Below is a small trained network, with its code and all its weights. Each question gives an input and a target symbol and asks what happens when units are switched off, that is, made to give their printed mean instead of their output.

import numpy as np


def w(rows, s, z=0):
    codes = np.array(rows[::2]) - 128.0
    scale = np.full(codes.shape[1], s)
    scale[-1] = z or s
    return codes * scale


def norm(h):
    return h / np.sqrt((h * h).mean(-1, keepdims=True) + 1e-5)


def f(y):
    return np.maximum(y, 0)


def softmax(a):
    e = np.exp(a - a.max(-1, keepdims=True))
    return e / e.sum(-1, keepdims=True)


def log_softmax(a):
    a = a - a.max(-1, keepdims=True)
    return a - np.log(np.exp(a).sum(-1, keepdims=True))


def net(x, mask):
    ids = ['αβγδζηθλμξπτφψω'.index(c) for c in x.split()]
    T = len(ids)
    res = E[ids] + P[:T]
    r = norm(res)
    for j in range(2):
        rows = slice(2 * j, 2 * j + 2)
        q, k, v = (r @ M[0][rows].T for M in (Q, K, V))
        z = softmax(np.where(np.tri(T) > 0, q @ k.T / 2**0.5, -1e9)) @ v
        o = O[0][rows]
        res = res + np.where(mask[j], z, o[:, -1]) @ o[:, :-1]
    y = f(norm(res) @ A[0][:, :-1].T + A[0][:, -1])
    res = res + np.where(mask[2:6], y, B[0][:, -1]) @ B[0][:, :-1]
    return log_softmax(norm(res)[-1] @ U[:, :-1].T + U[:, -1])


Q, K, V, O, A, B = {}, {}, {}, {}, {}, {}
E = w([
[91,120,189,144],'α',
[171,101,143,65],'β',
[144,78,90,108],'γ',
[192,136,72,99],'δ',
[186,98,98,87],'ζ',
[84,132,133,119],'η',
[196,25,165,122],'θ',
[218,67,102,112],'λ',
[147,41,179,153],'μ',
[58,254,70,12],'ξ',
[143,189,153,123],'π',
[185,244,106,120],'τ',
[189,94,114,121],'φ',
[129,89,217,167],'ψ',
[182,112,95,101],'ω',
],0.0069)
P = w([
[193,102,127,134],'0',
[108,125,116,168],'1',
[205,89,169,2],'2',
[187,111,123,138],'3',
[106,125,118,168],'4',
[147,87,173,21],'5',
[184,114,124,138],'6',
[102,127,118,167],'7',
[132,74,175,28],'8',
[172,133,131,141],'9',
[103,126,114,169],'10',
],0.0057)
Q[0] = w([
[74,106,251,119],'H0',
[50,213,92,71],'H0',
[77,100,178,91],'H1',
[217,210,224,117],'H1',
],0.02)
K[0] = w([
[60,88,207,150],'H0',
[76,250,133,114],'H0',
[86,86,170,119],'H1',
[126,240,167,80],'H1',
],0.023)
V[0] = w([
[132,126,197,127],'H0',
[127,12,182,73],'H0',
[40,112,68,93],'H1',
[69,2,71,122],'H1',
],0.0061)
O[0] = w([
[82,173,102,109,158],'H0',
[198,240,131,125,253],'H0',
[191,148,156,74,55],'H1',
[106,70,255,162,144],'H1',
],0.0047,0.0044)
A[0] = w([
[113,3,115,204,8],'N0',
[110,29,23,36,152],'N1',
[199,103,152,38,231],'N2',
[211,12,78,50,53],'N3',
],0.0069,0.0016)
B[0] = w([
[133,149,22,81,183],'N0',
[204,139,253,116,186],'N1',
[81,101,119,22,255],'N2',
[41,173,130,215,222],'N3',
],0.0072,0.0051)
U = w([
[123,203,133,199,105],'α',
[104,122,78,111,97],'β',
[88,112,90,138,253],'γ',
[112,165,161,180,101],'δ',
[51,149,176,79,102],'ζ',
[180,175,182,130,161],'η',
[105,32,156,97,121],'θ',
[119,110,72,148,129],'λ',
[244,39,118,119,89],'μ',
[135,166,131,9,128],'ξ',
[179,142,51,138,161],'π',
[212,190,67,132,114],'τ',
[104,132,58,147,122],'φ',
[170,67,157,234,164],'ψ',
[32,138,165,196,96],'ω',
],0.013,0.0051)

Each question gives the input, a string of symbols that net reads in full, and the target symbol t.
The units are the heads (2 rows each of Q, K, V and O) and the neurons (one row each of A and B). Each row of codes is followed by its name. A weight is (code - 128) times the scale printed after its matrix; where a second scale follows, it is the last column's (O, A, B and U).
mask holds one flag per unit, heads first, then neurons. A switched-off unit (its flag False) gives its mean, the last column of its rows in O or B, instead of its output. The means were averaged over made-up inputs and are rounded, as every weight is.
A unit's drop is (log p(t) with every unit on - log p(t) with that unit switched off) / (log p(t) with every unit on - log p(t) with every unit switched off).
The circuit of an input: a set's keep is (log p(t) with only the set's units on - log p(t) with every unit switched off) / (log p(t) with every unit on - log p(t) with every unit switched off). Starting from all 6 units, units are removed one at a time, each time the one whose removal leaves the highest keep (on an exact tie, the one counted first), for as long as the keep stays at least 0.8.
units of the circuit, in order: the units of the circuit, biggest drop first
most important unit: the unit with the biggest drop
top k neurons: the k neurons with the biggest drops, biggest first
drop when u is switched off: that unit's drop, to one decimal
input θ η θ α, target η: most important unit => N3
input ψ φ μ ψ δ μ ξ β ξ η, target η: units of the circuit, in order => [H1, N1, H0, N2]
input α α ω ζ, target ζ: units of the circuit, in order => [N2, N3, N0]
input β π μ γ ξ α μ, target ξ: units of the circuit, in order => [N2, H1]
input τ α α θ, target τ: units of the circuit, in order => [H1, H0]
input π μ δ γ ξ τ γ ψ τ α, target τ: units of the circuit, in order => [H1, N2]
input ζ β α ω, target ω: top 2 neurons => [N3, N0]
input δ θ θ β μ μ μ α ξ λ, target ξ: units of the circuit, in order => [H1, N2, N3]
input φ α α ω, target ω: units of the circuit, in order => [N3, H0]
input θ ξ ξ ψ μ α φ, target ξ: top 3 neurons => [N2, N0, N3]
input η θ α φ μ τ φ ζ μ η, target η: units of the circuit, in order => [N1, H1, H0, N2]
input ξ ξ η τ ψ ξ μ α ψ ψ, target ξ: top 3 neurons => [N3, N1, N2]
input μ η μ μ φ ξ ζ γ γ, target ζ: top 2 neurons => [N3, N0]
input μ τ γ γ π, target η: top neuron => [N1]
input ψ φ φ, target ζ: top 2 neurons => [N3, N2]
input ζ λ α ζ α γ, target ζ: top 2 neurons => [N3, N2]
input δ θ μ θ, target θ: top 2 neurons => [N2, N0]
input ψ α μ θ, target θ: top 3 neurons => [N2, N3, N1]
input ψ μ θ α, target α: top 3 neurons => [N2, N1, N0]
input φ μ δ τ μ ξ μ τ ω ξ θ, target μ: most important unit => H1
input α μ ω α ψ θ α φ θ, target ζ: drop when H0 is switched off => 0.1
input π η τ μ, target τ: drop when H1 is switched off => 0.6
input μ τ μ λ, target τ: drop when N3 is switched off => 0.4
